Here is a tiny trained network, its code and every weight. The questions are about switching its units off for an input and a class, where a switched-off unit gives its printed mean instead of its output.

import numpy as np


def w(rows, s, z=0):
    codes = np.array(rows[::2]) - 128.0
    scale = np.full(codes.shape[1], s)
    scale[-1] = z or s
    return codes * scale


def norm(h):
    return h / np.sqrt((h * h).mean(-1, keepdims=True) + 1e-5)


def f(y):
    return np.maximum(y, 0)


def log_softmax(a):
    a = a - a.max(-1, keepdims=True)
    return a - np.log(np.exp(a).sum(-1, keepdims=True))


def net(x, mask):
    res = np.array(x, float).reshape(1, 3) / 4 @ E
    u = 0
    for l in range(2):
        y = f(norm(res) @ A[l][:, :-1].T + A[l][:, -1])
        res = res + np.where(mask[u : u + 11], y, B[l][:, -1]) @ B[l][:, :-1]
        u += 11
    return log_softmax(norm(res)[-1] @ U[:, :-1].T + U[:, -1])


A, B = {}, {}
E = w([
[157,127,28,162,116,21],'x0',
[92,168,138,204,107,93],'x1',
[29,202,182,134,29,2],'x2',
],0.0085)
A[0] = w([
[175,159,96,108,140,73,65],'L0N1',
[96,161,161,87,75,150,250],'L0N2',
[52,138,173,79,163,161,212],'L0N3',
[131,187,146,95,81,110,108],'L0N4',
[133,147,129,106,123,59,165],'L0N5',
[165,154,166,125,94,108,53],'L0N6',
[62,130,145,152,56,133,200],'L0N7',
[98,56,152,9,129,81,164],'L0N8',
[76,199,82,160,148,115,146],'L0N9',
[131,163,143,88,117,129,79],'L0N10',
[135,110,88,181,129,124,177],'L0N11',
],0.012,0.0021)
B[0] = w([
[126,107,102,135,79,122,186],'L0N1',
[158,69,173,81,106,215,241],'L0N2',
[199,3,90,48,76,179,243],'L0N3',
[201,59,156,111,190,110,211],'L0N4',
[150,28,86,158,94,105,213],'L0N5',
[112,162,99,70,171,162,162],'L0N6',
[185,112,130,92,196,184,254],'L0N7',
[145,113,251,90,166,209,219],'L0N8',
[86,120,177,183,103,164,210],'L0N9',
[109,98,159,59,101,198,159],'L0N10',
[92,180,125,154,173,129,186],'L0N11',
],0.0078,0.0068)
A[1] = w([
[167,194,164,105,184,167,205],'L1N1',
[106,110,130,98,76,175,65],'L1N2',
[134,101,161,32,74,130,253],'L1N3',
[172,121,144,49,111,110,207],'L1N4',
[87,118,180,143,82,131,66],'L1N5',
[170,123,123,164,164,158,165],'L1N6',
[96,176,163,120,6,131,118],'L1N7',
[161,211,70,120,175,146,91],'L1N8',
[151,64,150,152,147,163,135],'L1N9',
[123,164,153,127,121,158,193],'L1N10',
[113,148,254,138,66,97,160],'L1N11',
],0.012,0.0029)
B[1] = w([
[134,101,93,166,90,92,189],'L1N1',
[47,97,140,117,138,161,178],'L1N2',
[138,53,150,124,41,177,251],'L1N3',
[111,165,254,165,90,196,213],'L1N4',
[123,124,116,64,124,144,146],'L1N5',
[83,173,148,72,137,98,192],'L1N6',
[124,73,130,57,154,137,135],'L1N7',
[168,145,94,53,153,138,150],'L1N8',
[97,154,99,125,146,74,245],'L1N9',
[200,103,233,106,85,139,149],'L1N10',
[179,180,79,72,191,199,171],'L1N11',
],0.0097,0.011)
U = w([
[95,171,76,65,247,119,174],'0',
[7,240,237,189,133,122,3],'1',
[135,36,247,69,78,233,180],'2',
[57,73,111,225,47,36,119],'3',
],0.011,0.0039)

Each question gives the input, the list of numbers given to net, and the class t.
The units are the neurons (one row each of A and B). Each row of codes is followed by its name. A weight is (code - 128) times the scale printed after its matrix; where a second scale follows, it is the last column's (A, B and U).
mask holds one flag per neuron, layer by layer. A switched-off neuron (its flag False) gives its mean, the last column of its row in B, instead of its output. The means were averaged over made-up inputs and are rounded, as every weight is.
A unit's drop is (log p(t) with every unit on - log p(t) with that unit switched off) / (log p(t) with every unit on - log p(t) with every unit switched off).
The circuit of an input: a set's keep is (log p(t) with only the set's units on - log p(t) with every unit switched off) / (log p(t) with every unit on - log p(t) with every unit switched off). Starting from the 12 units with the biggest drops (on a tie, the unit counted first), units are removed one at a time, each time the one whose removal leaves the highest keep (on an exact tie, the one counted first), for as long as the keep stays at least 0.8.
units of the circuit, in order: the units of the circuit, biggest drop first
k most important neurons: the k neurons with the biggest drops, biggest first
k most important neurons of layer l: the k neurons of layer l with the biggest drops, biggest first
drop of u: that unit's drop, to one decimal
input [2,7,1], class 1: units of the circuit, in order	(L0N3 L1N3)
input [8,1,-3], class 3: units of the circuit, in order	(L0N7 L0N1 L1N11 L0N8)
input [-4,6,-8], class 0: 4 most important neurons	(L1N3 L0N2 L1N4 L0N8)
input [-4,4,-8], class 0: most important neuron of layer 0	(L0N2)
input [1,-4,-6], class 0: 4 most important neurons	(L0N3 L0N2 L1N3 L0N8)
input [0,3,0], class 1: 2 most important neurons	(L0N9 L1N3)
input [3,4,3], class 3: 2 most important neurons	(L0N5 L0N8)
input [2,6,-3], class 1: 2 most important neurons of layer 0	(L0N9 L0N7)
input [-4,8,-4], class 1: 2 most important neurons of layer 0	(L0N2 L0N8)
input [3,5,-3], class 1: drop of L0N7	0.3
input [2,0,1], class 3: drop of L0N5	0.1
input [4,-2,-6], class 0: drop of L0N7	0.0
input [1,4,-1], class 1: 2 most important neurons of layer 0	(L0N9 L0N11)
input [6,5,-3], class 3: most important neuron of layer 0	(L0N7)
